After every row comes roughly how far along a hidden order it lies, from 0 to 9.
In the rows, 100 means zero.
120, 122, 108, 87, 114, 104, 109, 57, 123, 99, 118, 125, 69, 110, 118, 72, 88, 85, 94, 90, 93, 115, 148, 118, 70, 119, 88, 118, 122, 112, 66, 101, 90, 112, 90, 83, 111, 75, 95, 85, 88, 117, 97, 109, 75, 109, 100, 86, 92, 103, 90, 96, 98 -> 6
82, 110, 110, 78, 96, 107, 159, 153, 146, 117, 73, 107, 57, 99, 97, 53, 79, 100, 102, 75, 127, 93, 79, 112, 106, 89, 74, 141, 70, 114, 95, 118, 88, 105, 23, 98, 55, 98, 111, 18, 158, 138, 106, 128, 83, 130, 93, 97, 85, 64, 81, 96, 150 -> 0
135, 119, 108, 96, 118, 98, 80, 50, 110, 92, 140, 127, 95, 110, 117, 92, 95, 85, 97, 115, 69, 122, 157, 115, 59, 109, 110, 107, 142, 96, 69, 87, 96, 107, 120, 84, 126, 65, 95, 94, 52, 105, 95, 99, 77, 84, 99, 80, 101, 137, 88, 95, 63 -> 9
76, 104, 113, 81, 104, 105, 136, 160, 137, 107, 88, 114, 61, 107, 109, 84, 76, 85, 100, 84, 111, 108, 89, 115, 95, 101, 73, 131, 81, 102, 90, 109, 92, 104, 20, 110, 80, 92, 109, 22, 121, 128, 107, 124, 98, 128, 95, 96, 90, 86, 72, 99, 142 -> 3
108, 136, 98, 99, 105, 106, 88, 38, 92, 89, 129, 123, 92, 104, 117, 116, 80, 97, 97, 112, 81, 120, 133, 101, 83, 102, 111, 107, 127, 93, 68, 85, 91, 105, 129, 72, 134, 89, 97, 110, 75, 103, 96, 101, 79, 90, 104, 78, 95, 118, 82, 104, 85 -> 7
60, 108, 103, 78, 93, 107, 161, 108, 143, 122, 77, 110, 67, 86, 88, 130, 51, 122, 104, 89, 114, 103, 64, 93, 106, 72, 112, 166, 70, 78, 105, 109, 80, 107, 42, 77, 55, 102, 120, 34, 174, 123, 111, 142, 69, 97, 83, 89, 81, 89, 40, 99, 172 -> 0
143, 118, 105, 102, 122, 98, 72, 77, 111, 86, 122, 123, 102, 112, 128, 76, 111, 72, 95, 118, 78, 118, 163, 119, 70, 122, 98, 72, 134, 115, 75, 76, 101, 105, 132, 96, 137, 74, 83, 118, 33, 97, 94, 90, 94, 100, 110, 87, 110, 125, 108, 98, 53 -> 9
129, 129, 109, 88, 122, 101, 98, 64, 121, 93, 136, 132, 79, 111, 126, 57, 98, 86, 93, 97, 88, 118, 145, 123, 59, 117, 90, 107, 135, 113, 56, 96, 92, 111, 100, 83, 122, 69, 88, 81, 70, 115, 96, 104, 83, 104, 102, 86, 97, 110, 91, 93, 77 -> 7
106, 126, 107, 88, 115, 105, 122, 76, 128, 97, 119, 124, 69, 109, 122, 75, 80, 93, 95, 93, 94, 119, 117, 118, 72, 105, 96, 116, 113, 99, 65, 98, 85, 107, 72, 79, 106, 81, 102, 61, 99, 120, 99, 114, 76, 106, 99, 84, 93, 103, 77, 98, 89 -> 5
92, 115, 105, 95, 106, 105, 115, 170, 112, 90, 88, 107, 83, 119, 121, 65, 102, 64, 100, 85, 111, 106, 135, 117, 104, 115, 63, 82, 84, 126, 96, 100, 101, 99, 63, 93, 110, 98, 91, 79, 83, 117, 97, 103, 120, 135, 110, 101, 101, 71, 102, 110, 108 -> 4

Part 2:
99, 80, 170, 92, 104, 107, 99, 98, 106, 103, 111, 94, 112, 109, 100, 115, 118, 76, 98, 144, 94, 92, 101, 95, 102, 127, 102, 92, 93, 109, 109, 111, 109, 102, 106, 83, 102 -> 6
97, 90, 136, 92, 112, 106, 106, 84, 108, 98, 100, 96, 107, 81, 124, 119, 128, 101, 90, 122, 97, 85, 113, 99, 98, 97, 110, 81, 96, 106, 100, 107, 113, 110, 106, 96, 118 -> 4
65, 92, 159, 85, 105, 98, 101, 105, 105, 101, 107, 97, 111, 100, 102, 105, 92, 81, 83, 99, 107, 87, 99, 98, 102, 117, 100, 79, 89, 111, 111, 124, 121, 103, 101, 84, 101 -> 7
106, 85, 148, 94, 112, 109, 107, 86, 104, 99, 104, 95, 108, 82, 116, 123, 143, 93, 96, 147, 90, 87, 113, 96, 98, 101, 112, 87, 95, 104, 103, 104, 109, 111, 108, 95, 118 -> 4
101, 70, 194, 96, 101, 107, 96, 101, 104, 103, 119, 92, 116, 127, 88, 116, 130, 46, 109, 158, 89, 94, 104, 93, 102, 141, 100, 99, 91, 108, 112, 114, 104, 101, 105, 78, 97 -> 8
120, 103, 81, 109, 92, 100, 91, 104, 102, 103, 87, 98, 98, 115, 78, 104, 81, 103, 116, 100, 94, 115, 70, 98, 101, 106, 98, 119, 105, 93, 100, 70, 83, 92, 103, 106, 85 -> 1
87, 75, 180, 89, 101, 102, 92, 106, 114, 103, 103, 98, 111, 143, 76, 112, 134, 24, 113, 149, 95, 100, 98, 96, 107, 148, 101, 100, 89, 102, 119, 118, 104, 89, 99, 71, 91 -> 9
88, 93, 136, 85, 104, 103, 92, 109, 122, 102, 88, 101, 109, 140, 68, 105, 100, 34, 104, 114, 100, 104, 96, 100, 110, 139, 97, 101, 88, 100, 116, 115, 105, 86, 96, 73, 86 -> 8
138, 67, 198, 98, 106, 115, 100, 88, 101, 103, 121, 90, 115, 114, 105, 127, 146, 60, 111, 176, 80, 94, 114, 91, 100, 133, 110, 105, 95, 107, 110, 105, 98, 106, 111, 86, 106 -> 6
114, 86, 140, 93, 105, 109, 95, 101, 111, 102, 99, 96, 107, 123, 79, 109, 101, 61, 103, 126, 93, 101, 99, 97, 104, 125, 100, 106, 92, 102, 109, 105, 101, 96, 105, 87, 89 -> 5
145, 73, 113, 114, 108, 115, 110, 75, 83, 97, 135, 95, 99, 73, 140, 117, 159, 123, 100, 165, 84, 87, 143, 95, 92, 86, 112, 103, 107, 102, 86, 107, 93, 118, 110, 113, 124 -> 0
98, 81, 169, 92, 108, 108, 103, 95, 103, 102, 114, 94, 113, 93, 109, 119, 126, 77, 96, 134, 93, 91, 112, 94, 100, 117, 108, 90, 92, 109, 109, 114, 110, 108, 108, 88, 110 -> 6
121, 91, 137, 92, 104, 109, 93, 107, 117, 102, 94, 98, 104, 135, 72, 108, 100, 41, 111, 117, 88, 109, 101, 99, 108, 134, 101, 117, 90, 97, 115, 100, 95, 88, 102, 77, 76 -> 6
128, 82, 87, 112, 104, 108, 105, 84, 87, 96, 119, 98, 99, 75, 127, 106, 150, 114, 108, 139, 87, 92, 120, 94, 94, 82, 111, 106, 107, 97, 86, 90, 92, 113, 108, 111, 116 -> 0
106, 80, 174, 93, 108, 109, 103, 95, 101, 102, 119, 92, 114, 95, 108, 121, 135, 72, 99, 148, 88, 88, 115, 93, 100, 122, 109, 94, 93, 109, 110, 112, 108, 110, 108, 88, 111 -> 7
93, 77, 168, 92, 110, 108, 106, 98, 96, 102, 130, 90, 117, 84, 114, 121, 137, 74, 98, 141, 86, 87, 122, 94, 99, 119, 113, 92, 89, 111, 111, 120, 110, 115, 108, 88, 114 -> 8
